Below are the code and all the weights of a small trained network. Each question names an input and a target symbol and asks about switching units off, where a switched-off unit gives its printed mean instead of its output.

import numpy as np


def w(rows, s, z=0):
    codes = np.array(rows[::2]) - 128.0
    scale = np.full(codes.shape[1], s)
    scale[-1] = z or s
    return codes * scale


def f(y):
    return y / 2 * (1 + np.tanh(0.7978845608 * (y + 0.044715 * y**3)))


def softmax(a):
    e = np.exp(a - a.max(-1, keepdims=True))
    return e / e.sum(-1, keepdims=True)


def log_softmax(a):
    a = a - a.max(-1, keepdims=True)
    return a - np.log(np.exp(a).sum(-1, keepdims=True))


def net(x, mask):
    ids = ['εζηθλψ'.index(c) for c in x.split()]
    T = len(ids)
    res = E[ids] + P[:T]
    u = 0
    for l in range(2):
        r = res
        for j in range(3):
            rows = slice(2 * j, 2 * j + 2)
            q, k, v = (r @ M[l][rows].T for M in (Q, K, V))
            z = softmax(np.where(np.tri(T) > 0, q @ k.T / 2**0.5, -1e9)) @ v
            o = O[l][rows]
            res = res + np.where(mask[u + j], z, o[:, -1]) @ o[:, :-1]
        u += 3
        y = f(res @ A[l][:, :-1].T + A[l][:, -1])
        res = res + np.where(mask[u : u + 8], y, B[l][:, -1]) @ B[l][:, :-1]
        u += 8
    return log_softmax(res[-1] @ U[:, :-1].T + U[:, -1])


Q, K, V, O, A, B = {}, {}, {}, {}, {}, {}
E = w([
[76,192,62,179,115,148],'ε',
[137,184,204,109,96,137],'ζ',
[238,9,78,134,108,8],'η',
[84,172,165,68,181,96],'θ',
[49,152,110,71,68,144],'λ',
[72,145,165,172,227,128],'ψ',
],0.011)
P = w([
[161,92,104,113,129,158],'0',
[82,124,195,176,85,70],'1',
[67,201,162,129,124,44],'2',
[84,151,160,113,116,88],'3',
[116,213,35,80,171,113],'4',
[160,94,90,31,251,244],'5',
],0.011)
Q[0] = w([
[84,88,140,17,174,117],'0.h0',
[97,137,115,65,129,115],'0.h0',
[184,49,183,150,111,181],'0.h1',
[55,151,189,192,71,11],'0.h1',
[175,118,135,147,124,61],'0.h2',
[134,105,100,83,202,142],'0.h2',
],0.012)
K[0] = w([
[131,123,120,125,134,23],'0.h0',
[141,102,112,132,115,85],'0.h0',
[111,219,113,64,181,191],'0.h1',
[241,1,67,107,145,155],'0.h1',
[159,106,128,172,158,153],'0.h2',
[119,143,128,155,144,81],'0.h2',
],0.014)
V[0] = w([
[161,113,96,165,86,176],'0.h0',
[205,55,77,128,98,90],'0.h0',
[108,118,227,3,135,123],'0.h1',
[211,129,222,181,180,158],'0.h1',
[155,58,122,98,117,66],'0.h2',
[76,114,160,134,131,169],'0.h2',
],0.0081)
O[0] = w([
[96,97,130,124,89,110,1],'0.h0',
[101,66,181,46,95,195,98],'0.h0',
[226,156,154,201,104,136,176],'0.h1',
[132,164,208,118,153,254,61],'0.h1',
[169,122,145,61,153,175,122],'0.h2',
[133,95,141,221,107,125,144],'0.h2',
],0.009,0.0029)
A[0] = w([
[94,98,179,94,178,98,13],'0.n0',
[202,104,79,146,115,74,181],'0.n1',
[80,122,65,136,144,134,17],'0.n2',
[97,213,128,163,138,187,108],'0.n3',
[98,69,113,94,66,254,37],'0.n4',
[84,109,164,109,131,127,20],'0.n5',
[126,156,176,94,152,137,4],'0.n6',
[143,148,186,114,78,130,139],'0.n7',
],0.0084,0.0023)
B[0] = w([
[97,89,113,127,144,207,176],'0.n0',
[172,66,82,132,131,71,238],'0.n1',
[92,142,75,73,155,96,157],'0.n2',
[182,183,226,110,123,190,254],'0.n3',
[120,119,72,200,139,1,230],'0.n4',
[102,101,100,99,163,163,145],'0.n5',
[81,114,117,85,101,171,146],'0.n6',
[65,139,108,114,70,101,160],'0.n7',
],0.0072,0.0034)
Q[1] = w([
[155,75,233,189,123,151],'1.h0',
[166,144,109,42,229,225],'1.h0',
[131,173,135,116,108,96],'1.h1',
[93,175,112,154,228,113],'1.h1',
[48,54,253,166,80,82],'1.h2',
[100,218,206,149,22,2],'1.h2',
],0.0079)
K[1] = w([
[152,100,149,91,155,105],'1.h0',
[115,173,131,153,140,71],'1.h0',
[126,136,109,145,140,140],'1.h1',
[173,112,95,140,140,78],'1.h1',
[172,117,74,101,142,190],'1.h2',
[181,5,118,144,106,150],'1.h2',
],0.014)
V[1] = w([
[107,80,145,168,92,135],'1.h0',
[168,147,128,119,170,91],'1.h0',
[192,78,143,111,131,118],'1.h1',
[165,149,85,156,157,124],'1.h1',
[126,123,104,153,249,156],'1.h2',
[176,116,121,60,145,121],'1.h2',
],0.011)
O[1] = w([
[117,42,135,136,167,140,12],'1.h0',
[72,201,138,131,75,134,251],'1.h0',
[154,135,36,222,68,158,69],'1.h1',
[89,79,171,158,60,83,201],'1.h1',
[65,223,3,178,168,163,73],'1.h2',
[212,179,110,138,139,93,134],'1.h2',
],0.0068,0.0019)
A[1] = w([
[50,226,172,123,115,230,52],'1.n0',
[115,130,133,114,121,95,94],'1.n1',
[198,175,135,225,76,155,153],'1.n2',
[112,195,170,35,154,230,145],'1.n3',
[138,8,122,96,155,141,155],'1.n4',
[74,117,2,160,137,88,96],'1.n5',
[67,95,133,50,125,241,2],'1.n6',
[84,144,154,227,147,43,86],'1.n7',
],0.0066,0.005)
B[1] = w([
[147,14,98,218,149,154,253],'1.n0',
[120,89,112,122,149,125,139],'1.n1',
[129,175,107,39,135,156,247],'1.n2',
[161,11,138,161,141,173,248],'1.n3',
[94,174,94,175,148,160,234],'1.n4',
[144,93,254,91,107,102,207],'1.n5',
[247,143,16,97,57,128,156],'1.n6',
[183,100,62,64,107,168,246],'1.n7',
],0.0071,0.005)
U = w([
[158,229,68,116,110,142,182],'ε',
[179,105,254,105,125,178,148],'ζ',
[180,47,92,183,75,49,130],'η',
[150,105,75,70,132,175,4],'θ',
[30,131,144,64,169,107,142],'λ',
[90,99,111,228,174,153,152],'ψ',
],0.0056,0.0035)

Each question gives the input, a string of symbols that net reads in full, and the target symbol t.
The units are the heads (2 rows each of Q, K, V and O) and the neurons (one row each of A and B). Each row of codes is followed by its name. A weight is (code - 128) times the scale printed after its matrix; where a second scale follows, it is the last column's (O, A, B and U).
mask holds one flag per unit, layer by layer, with each layer's heads first. A switched-off unit (its flag False) gives its mean, the last column of its rows in O or B, instead of its output. The means were averaged over made-up inputs and are rounded, as every weight is.
A unit's drop is (log p(t) with every unit on - log p(t) with that unit switched off) / (log p(t) with every unit on - log p(t) with every unit switched off).
The circuit of an input: a set's keep is (log p(t) with only the set's units on - log p(t) with every unit switched off) / (log p(t) with every unit on - log p(t) with every unit switched off). Starting from the 12 units with the biggest drops (on a tie, the unit counted first), units are removed one at a time, each time the one whose removal leaves the highest keep (on an exact tie, the one counted first), for as long as the keep stays at least 0.8.
circuit, biggest first: the units of the circuit, biggest drop first
k most important neurons: the k neurons with the biggest drops, biggest first
top k neurons in layer l: the k neurons of layer l with the biggest drops, biggest first
heads that matter: for each layer, one digit per head in row order, 1 if its drop is at least 0.15 and else 0, layers parted by /
input η ε η, target θ: circuit, biggest first : [0.h2; 0.h0; 0.h1; 1.h1]
input ε θ ζ, target λ: circuit, biggest first : [0.h1; 1.h1]
input ψ θ ζ ε θ θ, target ζ: circuit, biggest first : [1.h2; 0.h1; 0.n7]
input η ε λ λ, target λ: circuit, biggest first : [0.n4; 0.h0; 0.h1; 1.h1]
input ε θ λ, target λ: circuit, biggest first : [0.h1; 1.h1]
input λ η ψ η ζ, target ζ: heads that matter : 100 / 001
input ε ψ λ θ ψ, target ψ: 3 most important neurons : [1.n0; 0.n3; 1.n3]
input λ ψ θ θ, target η: circuit, biggest first : [0.h1; 0.h0; 0.n1; 1.h2]
input ψ ε ε θ ζ, target λ: circuit, biggest first : [0.h1; 1.h1; 1.h2]
input ζ η ψ θ, target θ: top 2 neurons in layer 0 : [0.n0; 0.n6]
input ε ε ε λ η ε, target λ: circuit, biggest first : [0.h1; 1.n5; 0.n2]
input ψ ζ θ λ, target ψ: heads that matter : 010 / 001
input ψ ε θ ζ, target ψ: top neuron in layer 1 : [1.n0]
input ψ λ ε, target ψ: circuit, biggest first : [0.h1; 1.n0; 1.h2; 0.n1]
input θ ζ λ θ ψ, target ζ: 2 most important neurons : [0.n3; 0.n7]
input λ ζ θ λ ψ, target ζ: heads that matter : 010 / 001
input θ ζ θ ψ ζ, target ζ: circuit, biggest first : [1.h2; 0.h1; 0.n3]
input θ ψ ζ ε, target ε: heads that matter : 110 / 000
input λ θ λ ψ ψ ψ, target η: heads that matter : 110 / 010
input ε ζ ψ, target λ: heads that matter : 010 / 010
